Below are the code and all the weights of a small trained network. Each question names an input and a class and asks about switching units off, where a switched-off unit gives its printed mean instead of its output.

import numpy as np


def w(rows, s, z=0):
    codes = np.array(rows[::2]) - 128.0
    scale = np.full(codes.shape[1], s)
    scale[-1] = z or s
    return codes * scale


def f(y):
    return y / 2 * (1 + np.tanh(0.7978845608 * (y + 0.044715 * y**3)))


def log_softmax(a):
    a = a - a.max(-1, keepdims=True)
    return a - np.log(np.exp(a).sum(-1, keepdims=True))


def net(x, mask):
    res = np.array(x, float).reshape(1, 8) / 4 @ E
    y = f(res @ A[0][:, :-1].T + A[0][:, -1])
    res = res + np.where(mask, y, B[0][:, -1]) @ B[0][:, :-1]
    return log_softmax(res[-1] @ U[:, :-1].T + U[:, -1])


A, B = {}, {}
E = w([
[135,128,135,140,121,131,118],'x0',
[172,124,97,107,143,2,103],'x1',
[80,130,226,71,158,149,37],'x2',
[124,132,122,120,133,125,134],'x3',
[128,136,130,125,133,127,131],'x4',
[73,106,65,246,192,133,86],'x5',
[124,142,136,132,127,124,129],'x6',
[52,68,223,152,144,73,187],'x7',
],0.0075)
A[0] = w([
[143,120,112,201,227,82,72,204],'neuron 1',
[106,30,205,114,169,83,211,164],'neuron 2',
[134,149,74,170,95,115,211,64],'neuron 3',
[168,120,164,79,74,130,145,60],'neuron 4',
[155,139,163,86,42,121,154,40],'neuron 5',
[141,231,70,86,137,153,79,64],'neuron 6',
[88,138,180,65,176,136,34,2],'neuron 7',
[154,155,166,72,79,120,158,68],'neuron 8',
[67,133,205,179,147,77,204,40],'neuron 9',
[112,137,135,150,133,239,208,217],'neuron 10',
[204,117,103,182,91,130,255,42],'neuron 11',
[159,101,71,74,149,11,139,199],'neuron 12',
[203,109,172,58,68,98,142,112],'neuron 13',
[130,119,119,180,201,132,116,80],'neuron 14',
[190,148,177,90,98,130,179,50],'neuron 15',
],0.0073,0.005)
B[0] = w([
[74,164,104,133,65,133,164,229],'neuron 1',
[212,163,114,157,135,199,181,221],'neuron 2',
[144,43,188,174,203,60,40,171],'neuron 3',
[79,122,112,199,138,156,96,157],'neuron 4',
[33,128,60,255,211,151,124,157],'neuron 5',
[222,156,111,188,187,189,131,175],'neuron 6',
[135,46,192,95,226,106,39,166],'neuron 7',
[61,164,81,217,136,91,103,166],'neuron 8',
[207,135,85,165,167,181,169,162],'neuron 9',
[114,190,202,87,43,67,104,253],'neuron 10',
[124,54,189,122,210,71,27,195],'neuron 11',
[134,168,198,122,67,86,128,249],'neuron 12',
[58,170,79,149,107,156,170,210],'neuron 13',
[79,140,108,192,135,141,120,141],'neuron 14',
[67,98,73,145,178,119,126,160],'neuron 15',
],0.0089,0.0057)
U = w([
[3,127,53,192,161,129,148,31],'0',
[150,37,178,129,242,82,63,27],'1',
[143,136,136,118,104,119,153,255],'2',
[243,144,91,143,166,178,177,64],'3',
[132,140,137,112,98,107,153,219],'4',
[133,172,189,113,38,85,137,20],'5',
[128,127,125,104,100,117,151,214],'6',
[131,107,109,97,95,120,152,200],'7',
],0.011,0.0065)

Each question gives the input, the list of numbers given to net, and the class t.
The units are the neurons (one row each of A and B). Each row of codes is followed by its name. A weight is (code - 128) times the scale printed after its matrix; where a second scale follows, it is the last column's (A, B and U).
mask holds one flag per neuron, in row order. A switched-off neuron (its flag False) gives its mean, the last column of its row in B, instead of its output. The means were averaged over made-up inputs and are rounded, as every weight is.
A unit's drop is (log p(t) with every unit on - log p(t) with that unit switched off) / (log p(t) with every unit on - log p(t) with every unit switched off).
The circuit of an input: a set's keep is (log p(t) with only the set's units on - log p(t) with every unit switched off) / (log p(t) with every unit on - log p(t) with every unit switched off). Starting from the 12 units with the biggest drops (on a tie, the unit counted first), units are removed one at a time, each time the one whose removal leaves the highest keep (on an exact tie, the one counted first), for as long as the keep stays at least 0.8.
circuit, biggest first: the units of the circuit, biggest drop first
most important unit: the unit with the biggest drop
top k neurons: the k neurons with the biggest drops, biggest first
drop when u is switched off: that unit's drop, to one decimal
input [-7,2,-8,-6,-1,1,2,-5], class 1: top 2 neurons	[neuron 11; neuron 3]
input [5,8,-8,-3,-2,-7,-6,-7], class 1: top 2 neurons	[neuron 11; neuron 3]
input [7,-8,5,-3,-6,1,-6,3], class 5: circuit, biggest first	[neuron 10]
input [7,3,-2,-7,2,-7,5,-6], class 0: circuit, biggest first	[neuron 5; neuron 13; neuron 8]
input [0,-1,3,-1,-1,-7,0,7], class 0: top 3 neurons	[neuron 5; neuron 8; neuron 13]
input [-2,5,-8,-1,3,-8,7,8], class 0: circuit, biggest first	[neuron 13; neuron 5]
input [-2,2,-1,2,3,6,-2,8], class 3: top 2 neurons	[neuron 2; neuron 9]
input [-1,6,-3,-6,0,-8,-4,5], class 0: circuit, biggest first	[neuron 5; neuron 13]
input [6,2,-3,7,1,-4,6,-8], class 3: top 3 neurons	[neuron 6; neuron 10; neuron 1]
input [3,6,-1,1,-3,4,4,-5], class 5: top 2 neurons	[neuron 12; neuron 1]
input [-3,-6,-4,-7,6,1,3,8], class 3: top 3 neurons	[neuron 9; neuron 2; neuron 12]
input [-5,-3,-8,-1,-6,-1,8,-5], class 1: top 2 neurons	[neuron 11; neuron 3]
input [2,4,-6,6,-4,-1,0,-4], class 1: top 3 neurons	[neuron 11; neuron 3; neuron 10]
input [1,-7,-6,2,6,0,-4,-5], class 5: most important unit	neuron 10
input [-5,7,-8,6,-8,-2,8,-6], class 1: circuit, biggest first	[neuron 11; neuron 3]
input [-2,2,4,6,1,6,-5,-7], class 3: top 4 neurons	[neuron 6; neuron 10; neuron 13; neuron 8]
input [-2,2,4,3,-3,-3,-7,7], class 3: top 3 neurons	[neuron 2; neuron 9; neuron 10]
input [-3,4,5,-4,0,1,-6,8], class 3: top 3 neurons	[neuron 2; neuron 9; neuron 10]
input [0,-6,4,-4,2,3,0,6], class 3: drop when neuron 2 is switched off	0.5
input [0,-4,-7,1,5,2,-3,-7], class 1: drop when neuron 11 is switched off	0.4
input [-6,-2,6,5,8,4,5,-8], class 3: most important unit	neuron 6
input [-1,-7,2,7,5,2,2,-4], class 5: drop when neuron 15 is switched off	0.1
input [-8,6,6,-2,-1,5,-8,4], class 2: drop when neuron 11 is switched off	0.2
